Below are the code and all the weights of a small trained network. Each question names an input and a target symbol and asks about switching units off, where a switched-off unit gives its printed mean instead of its output.

import numpy as np


def w(rows, s, z=0):
    codes = np.array(rows[::2]) - 128.0
    scale = np.full(codes.shape[1], s)
    scale[-1] = z or s
    return codes * scale


def f(y):
    return np.maximum(y, 0)


def softmax(a):
    e = np.exp(a - a.max(-1, keepdims=True))
    return e / e.sum(-1, keepdims=True)


def log_softmax(a):
    a = a - a.max(-1, keepdims=True)
    return a - np.log(np.exp(a).sum(-1, keepdims=True))


def net(x, mask):
    ids = ['αβγδεζηθξπτφω'.index(c) for c in x.split()]
    T = len(ids)
    res = E[ids] + P[:T]
    r = res
    for j in range(3):
        rows = slice(2 * j, 2 * j + 2)
        q, k, v = (r @ M[0][rows].T for M in (Q, K, V))
        z = softmax(np.where(np.tri(T) > 0, q @ k.T / 2**0.5, -1e9)) @ v
        o = O[0][rows]
        res = res + np.where(mask[j], z, o[:, -1]) @ o[:, :-1]
    y = f(res @ A[0][:, :-1].T + A[0][:, -1])
    res = res + np.where(mask[3:27], y, B[0][:, -1]) @ B[0][:, :-1]
    return log_softmax(res[-1] @ U[:, :-1].T + U[:, -1])


Q, K, V, O, A, B = {}, {}, {}, {}, {}, {}
E = w([
[97,72,104,83,128,77,154,74,155],'α',
[155,141,123,80,114,107,161,75,193],'β',
[118,75,51,132,9,62,126,184,152],'γ',
[173,212,97,120,124,112,131,59,216],'δ',
[171,125,33,196,147,127,119,187,128],'ε',
[209,108,148,117,125,125,145,222,161],'ζ',
[129,149,134,111,137,53,114,73,191],'η',
[123,88,92,171,25,81,136,157,164],'θ',
[124,161,43,131,123,106,122,52,133],'ξ',
[110,115,126,176,33,111,139,142,166],'π',
[124,91,87,168,18,84,137,157,155],'τ',
[82,149,183,180,57,147,132,131,187],'φ',
[133,155,49,82,104,162,166,79,154],'ω',
],0.016)
P = w([
[174,43,92,122,63,182,34,82,178],'0',
[168,56,85,123,69,165,58,83,176],'1',
[156,74,90,125,74,149,79,90,175],'2',
[154,92,93,132,73,132,102,96,170],'3',
[135,108,90,123,89,120,115,107,163],'4',
[126,122,102,127,99,113,138,112,160],'5',
[116,144,98,121,107,98,148,128,150],'6',
[109,156,100,123,118,88,170,130,144],'7',
[105,172,103,122,128,70,185,139,134],'8',
[98,186,108,124,139,63,204,151,127],'9',
[99,194,105,127,145,44,226,157,115],'10',
[99,198,109,135,159,26,245,166,107],'11',
],0.012)
Q[0] = w([
[109,128,141,156,103,119,146,131,147],'H1',
[131,117,142,142,148,162,120,157,111],'H1',
[114,129,120,176,6,100,137,149,170],'H2',
[154,150,103,104,131,101,144,93,168],'H2',
[150,147,102,96,163,119,151,73,171],'H3',
[123,129,96,164,4,92,148,140,203],'H3',
],0.023)
K[0] = w([
[104,158,127,128,124,88,182,163,119],'H1',
[161,98,125,133,103,145,89,129,135],'H1',
[110,195,122,127,183,59,252,153,90],'H2',
[180,107,130,139,196,148,113,191,104],'H2',
[194,86,122,156,190,160,95,208,114],'H3',
[118,188,124,129,192,69,239,165,86],'H3',
],0.016)
V[0] = w([
[127,177,156,158,112,137,225,80,128],'H1',
[189,99,24,86,69,22,113,150,107],'H1',
[154,89,133,157,104,166,149,254,137],'H2',
[212,219,160,149,187,57,67,167,189],'H2',
[121,180,19,246,157,180,53,136,104],'H3',
[33,80,154,210,130,20,47,113,103],'H3',
],0.008)
O[0] = w([
[114,79,113,154,118,164,62,150,116,149],'H1',
[109,175,197,128,161,172,107,114,138,254],'H1',
[80,73,99,150,179,192,108,159,198,202],'H2',
[199,149,129,123,98,134,91,92,244,178],'H2',
[110,234,85,179,158,61,144,228,140,163],'H3',
[79,114,129,153,142,29,35,78,106,75],'H3',
],0.011,0.0087)
A[0] = w([
[126,126,142,147,108,76,86,92,168,52],'N1',
[151,122,159,87,79,117,169,101,127,85],'N2',
[72,140,205,144,159,159,77,128,101,128],'N3',
[165,127,117,118,171,110,123,80,83,113],'N4',
[128,124,181,163,127,161,131,179,143,25],'N5',
[130,129,140,118,111,146,201,164,85,104],'N6',
[120,143,70,161,115,160,109,117,124,123],'N7',
[199,126,103,108,105,95,120,145,134,57],'N8',
[155,83,168,93,85,141,113,106,87,138],'N9',
[108,115,113,134,100,134,123,79,168,132],'N10',
[137,28,19,142,84,59,139,136,118,39],'N11',
[135,145,121,159,87,71,119,109,83,103],'N12',
[152,172,156,127,185,139,117,88,129,146],'N13',
[180,111,132,73,126,150,137,98,132,3],'N14',
[112,74,154,114,115,112,123,92,7,92],'N15',
[101,140,180,119,169,152,102,84,112,93],'N16',
[155,103,151,124,104,75,80,101,105,35],'N17',
[153,132,108,89,158,121,131,94,85,124],'N18',
[151,58,43,109,102,101,122,141,101,105],'N19',
[88,28,70,151,106,85,114,141,108,143],'N20',
[128,151,135,114,127,93,113,146,102,117],'N21',
[149,128,103,182,115,66,144,153,80,149],'N22',
[100,172,219,134,148,131,116,116,116,61],'N23',
[148,150,100,127,147,143,129,170,136,47],'N24',
],0.012,0.0056)
B[0] = w([
[147,150,105,139,157,132,113,146,66,184],'N1',
[151,106,74,186,118,126,110,119,142,189],'N2',
[152,161,185,181,138,143,162,109,104,159],'N3',
[125,139,178,129,88,142,95,161,153,137],'N4',
[99,140,81,104,166,122,143,96,99,213],'N5',
[67,126,95,131,111,170,94,115,84,152],'N6',
[117,108,163,112,133,93,145,143,135,207],'N7',
[147,126,144,157,148,143,148,145,119,151],'N8',
[94,78,127,132,143,79,136,85,160,168],'N9',
[166,127,145,123,172,126,126,160,89,254],'N10',
[171,177,7,86,144,125,182,80,183,144],'N11',
[142,137,153,62,149,142,115,128,133,163],'N12',
[102,75,116,114,85,136,153,162,122,182],'N13',
[87,145,145,152,110,101,110,136,88,207],'N14',
[133,137,139,121,139,102,200,160,112,144],'N15',
[139,170,82,139,124,141,166,134,147,144],'N16',
[116,125,71,112,196,139,127,137,89,147],'N17',
[111,134,147,129,105,150,109,154,135,139],'N18',
[130,212,189,185,165,156,119,50,139,132],'N19',
[161,87,122,77,82,107,107,186,104,173],'N20',
[122,102,155,119,124,141,129,125,141,146],'N21',
[124,159,148,57,98,146,124,84,153,184],'N22',
[151,157,105,139,151,151,138,53,145,146],'N23',
[103,90,150,137,120,87,113,92,117,226],'N24',
],0.011,0.0086)
U = w([
[157,114,123,90,164,88,253,89,109,64],'α',
[115,64,131,154,50,87,104,11,192,126],'β',
[130,204,193,214,195,168,162,25,139,5],'γ',
[247,187,91,173,84,137,214,140,164,37],'δ',
[66,157,64,141,158,56,137,137,209,135],'ε',
[162,70,133,68,202,217,173,121,221,224],'ζ',
[170,143,54,118,205,125,73,39,123,100],'η',
[127,130,216,166,148,126,91,152,100,154],'θ',
[137,180,174,32,88,126,125,66,162,77],'ξ',
[99,49,244,126,93,101,53,253,89,180],'π',
[122,131,213,170,142,138,101,142,96,144],'τ',
[177,49,52,10,50,61,100,241,128,151],'φ',
[89,157,38,132,96,179,158,111,96,91],'ω',
],0.0049,0.0031)

Each question gives the input, a string of symbols that net reads in full, and the target symbol t.
The units are the heads (2 rows each of Q, K, V and O) and the neurons (one row each of A and B). Each row of codes is followed by its name. A weight is (code - 128) times the scale printed after its matrix; where a second scale follows, it is the last column's (O, A, B and U).
mask holds one flag per unit, heads first, then neurons. A switched-off unit (its flag False) gives its mean, the last column of its rows in O or B, instead of its output. The means were averaged over made-up inputs and are rounded, as every weight is.
A unit's drop is (log p(t) with every unit on - log p(t) with that unit switched off) / (log p(t) with every unit on - log p(t) with every unit switched off).
The circuit of an input: a set's keep is (log p(t) with only the set's units on - log p(t) with every unit switched off) / (log p(t) with every unit on - log p(t) with every unit switched off). Starting from the 12 units with the biggest drops (on a tie, the unit counted first), units are removed one at a time, each time the one whose removal leaves the highest keep (on an exact tie, the one counted first), for as long as the keep stays at least 0.8.
units of the circuit, in order: the units of the circuit, biggest drop first
most important unit: the unit with the biggest drop
k most important neurons: the k neurons with the biggest drops, biggest first
which heads matter: for each layer, one digit per head in row order, 1 if its drop is at least 0.15 and else 0, layers parted by /
input ε θ ω ζ β δ, target ζ: units of the circuit, in order -> (H2; H3)
input τ ζ φ θ β φ ε ζ ζ ζ γ δ, target ζ: units of the circuit, in order -> (H3; H2)
input φ π θ ζ π, target ζ: units of the circuit, in order -> (H2; H3)
input δ η τ ξ π φ ξ, target ξ: units of the circuit, in order -> (H2; N22; H3; N12)
input φ ε φ π β φ δ γ β φ ω π, target ω: units of the circuit, in order -> (H3; N6; H2)
input φ φ γ π η, target η: units of the circuit, in order -> (H3; N17; H2)
input ξ γ ξ θ η β τ ζ φ, target ζ: units of the circuit, in order -> (H3; H2)
input φ ω π φ ε δ η, target ε: which heads matter -> 001
input π η γ φ π γ φ ζ, target ζ: units of the circuit, in order -> (H3)
input β β γ, target β: which heads matter -> 111
input π ε η τ ω η τ φ τ, target φ: 2 most important neurons -> (N20; N11)
input α φ γ δ φ ζ φ π τ π γ π, target γ: units of the circuit, in order -> (H1; N3; N23; H3)
input ζ α α α ω φ γ θ ε φ δ, target ε: which heads matter -> 001
input β α φ, target α: most important unit -> H2
input δ β π ε τ, target ε: which heads matter -> 001
input η π ε ξ β θ, target β: which heads matter -> 011
input π α π β ζ α γ ζ π ξ, target ζ: which heads matter -> 011
input β τ φ ε η φ, target η: which heads matter -> 011
input π β β, target β: units of the circuit, in order -> (H3; N9; H2; N2)
input ω α δ δ ε ζ β π φ, target π: units of the circuit, in order -> (H1; H3; N20)
input ζ π ω θ ε ε δ π ζ γ, target ζ: units of the circuit, in order -> (H3; H2)
input φ ζ φ ε π ξ, target ε: units of the circuit, in order -> (H3)
input ζ ξ γ π ζ φ δ ω, target ζ: units of the circuit, in order -> (H2; H3)
input ω δ τ θ β α δ θ β, target β: units of the circuit, in order -> (H3; H2; N9; N2)
input θ ξ φ φ, target φ: which heads matter -> 101
input θ α β α ζ ζ η π, target η: which heads matter -> 011
input φ γ β τ φ δ φ, target δ: which heads matter -> 010
input α β β α θ ω, target ω: which heads matter -> 011
input θ ξ ε φ τ φ π γ, target π: 2 most important neurons -> (N20; N3)
